Small tables with named rows and columns. After each table, cells are looked up by row and column.

Table gokosor
	rez	gobufen	sem	magor	tuvukur	kal
nelep	0.7	0.6	0.7	0.4	0.8	0.8
dezal	1.0	0.7	0.4	0.5	0.3	1.0
fif	0.5	0.6	0.3	0.3	0.6	0.6
ges	0.4	0.5	0.8	0.3	0.1	0.4

What is the sem of ges in gokosor?
0.8
What is the sem of fif in gokosor?
0.3
What is the magor of fif in gokosor?
0.3
What is the tuvukur of nelep in gokosor?
0.8
What is the rez of ges in gokosor?
0.4
What is the kal of dezal in gokosor?
1.0
What is the rez of fif in gokosor?
0.5
What is the tuvukur of ges in gokosor?
0.1
What is the rez of nelep in gokosor?
0.7
What is the magor of nelep in gokosor?
0.4
Which row has the largest magor? dezal

rutug:
        malizag  gudozab     sal    bim  begati    bilu    rek
bomufi   -65.62    44.95  -60.72   2.92    5.35  -20.06  28.05
vimak    -55.73   -24.65  -22.54  57.53    2.03  -17.78  17.38
nubare    31.49    66.93   38.73   6.67   79.99   51.12  -6.52
kitok    -38.85     4.88   -3.37  66.46  -17.46  -17.29  33.96
sol       11.41   -21.87   29.19  50.83    8.01   88.98  37.84

What is the rek of nubare in rutug?
-6.52
What is the gudozab of sol in rutug?
-21.87
What is the malizag of bomufi in rutug?
-65.62
What is the bilu of sol in rutug?
88.98
What is the begati of nubare in rutug?
79.99
What is the begati of kitok in rutug?
-17.46
What is the bilu of nubare in rutug?
51.12
What is the bim of kitok in rutug?
66.46
What is the gudozab of nubare in rutug?
66.93
What is the bilu of vimak in rutug?
-17.78
What is the gudozab of kitok in rutug?
4.88
What is the sal of kitok in rutug?
-3.37
What is the malizag of vimak in rutug?
-55.73
What is the gudozab of bomufi in rutug?
44.95

vusodo =
|  | nos | pamedu | mok | bufevap |
|---|---|---|---|---|
| kudak | 96 | 111 | 109 | 109 |
| nur | 161 | 196 | 121 | 87 |
| burap | 126 | 139 | 122 | 144 |
| pevomo | 74 | 117 | 178 | 101 |
| robi | 152 | 132 | 90 | 137 |
| nulen | 96 | 170 | 127 | 104 |
| dopu | 15 | 103 | 141 | 169 |

pamedu of pevomo: 117
mok of nur: 121
mok of kudak: 109
bufevap of pevomo: 101
nos of pevomo: 74
pamedu of robi: 132
pamedu of dopu: 103
bufevap of dopu: 169
pamedu of nur: 196
bufevap of kudak: 109
pamedu of kudak: 111
nos of nur: 161
nos of burap: 126
bufevap of burap: 144
mok of dopu: 141
bufevap of nur: 87
pamedu of nulen: 170
Row with the largest mok: pevomo

dos =
|  | fito | guradim | zem | vir | mumope | bivok | zoron | gemeti | ruk |
|---|---|---|---|---|---|---|---|---|---|
| fivenuv | 86 | 134 | 104 | 98 | 113 | 127 | 95 | 132 | 126 |
| rimi | 99 | 120 | 94 | 77 | 104 | 80 | 56 | 113 | 89 |
| domud | 137 | 64 | 77 | 27 | 122 | 165 | 114 | 130 | 125 |
| lorif | 73 | 172 | 83 | 87 | 92 | 110 | 20 | 134 | 113 |
| masi | 95 | 103 | 101 | 99 | 108 | 108 | 110 | 114 | 100 |
| kademun | 105 | 212 | 103 | 112 | 53 | 126 | 43 | 103 | 117 |
| potobam | 86 | 78 | 92 | 67 | 157 | 127 | 116 | 133 | 114 |
| nenu | 95 | 116 | 86 | 78 | 108 | 79 | 8 | 125 | 93 |
| duf | 70 | 179 | 89 | 96 | 93 | 108 | 23 | 134 | 121 |
| dotene | 107 | 121 | 112 | 104 | 122 | 79 | 94 | 97 | 108 |
| tupa | 88 | 121 | 99 | 94 | 109 | 140 | 102 | 116 | 136 |
| sapem | 131 | 91 | 69 | 58 | 94 | 158 | 109 | 133 | 113 |

ruk of domud is 125
bivok of nenu is 79
fito of potobam is 86
ruk of fivenuv is 126
bivok of sapem is 158
gemeti of tupa is 116
fito of lorif is 73
guradim of masi is 103
vir of masi is 99
guradim of lorif is 172
mumope of masi is 108
zoron of nenu is 8
mumope of tupa is 109
gemeti of sapem is 133
Which row has the largest mumope? potobam

ludilir.tsv
	kis	rit	met	tezap	lan	misike	pefeg	zeg	kap
nepomas	89	19	13	28	29	58	73	70	14
tumiv	50	97	46	47	42	57	16	73	69
bif	63	19	16	23	75	16	40	81	11

met of tumiv = 46
pefeg of bif = 40
kis of tumiv = 50
tezap of bif = 23
kap of bif = 11
kap of tumiv = 69
kap of nepomas = 14
kis of nepomas = 89
lan of nepomas = 29

zise =
	zuvoz	gez	gik	vapap	tun
tamimo	80	214	94	127	89
tefote	110	68	162	172	173
bir	126	127	135	133	145
lif	146	127	86	198	89
sadi	158	127	184	155	165
fise	132	72	222	175	93
fanurav	126	127	135	107	164
guser	126	162	193	155	156
dugu	126	174	69	105	161
fivode	126	128	135	155	156
zuz	177	62	135	155	156
kor	126	68	76	87	69
pap	124	174	190	155	130
momesa	111	27	227	155	156

What is the vapap of bir in zise?
133
What is the vapap of guser in zise?
155
What is the vapap of kor in zise?
87
What is the zuvoz of guser in zise?
126
What is the zuvoz of zuz in zise?
177
What is the vapap of zuz in zise?
155
What is the zuvoz of sadi in zise?
158
What is the gez of dugu in zise?
174
What is the zuvoz of fanurav in zise?
126
What is the tun of kor in zise?
69
What is the zuvoz of fise in zise?
132
What is the gez of fanurav in zise?
127
What is the tun of lif in zise?
89
What is the gik of bir in zise?
135
What is the zuvoz of kor in zise?
126
What is the gik of sadi in zise?
184
What is the tun of tamimo in zise?
89
What is the vapap of tamimo in zise?
127
What is the tun of zuz in zise?
156

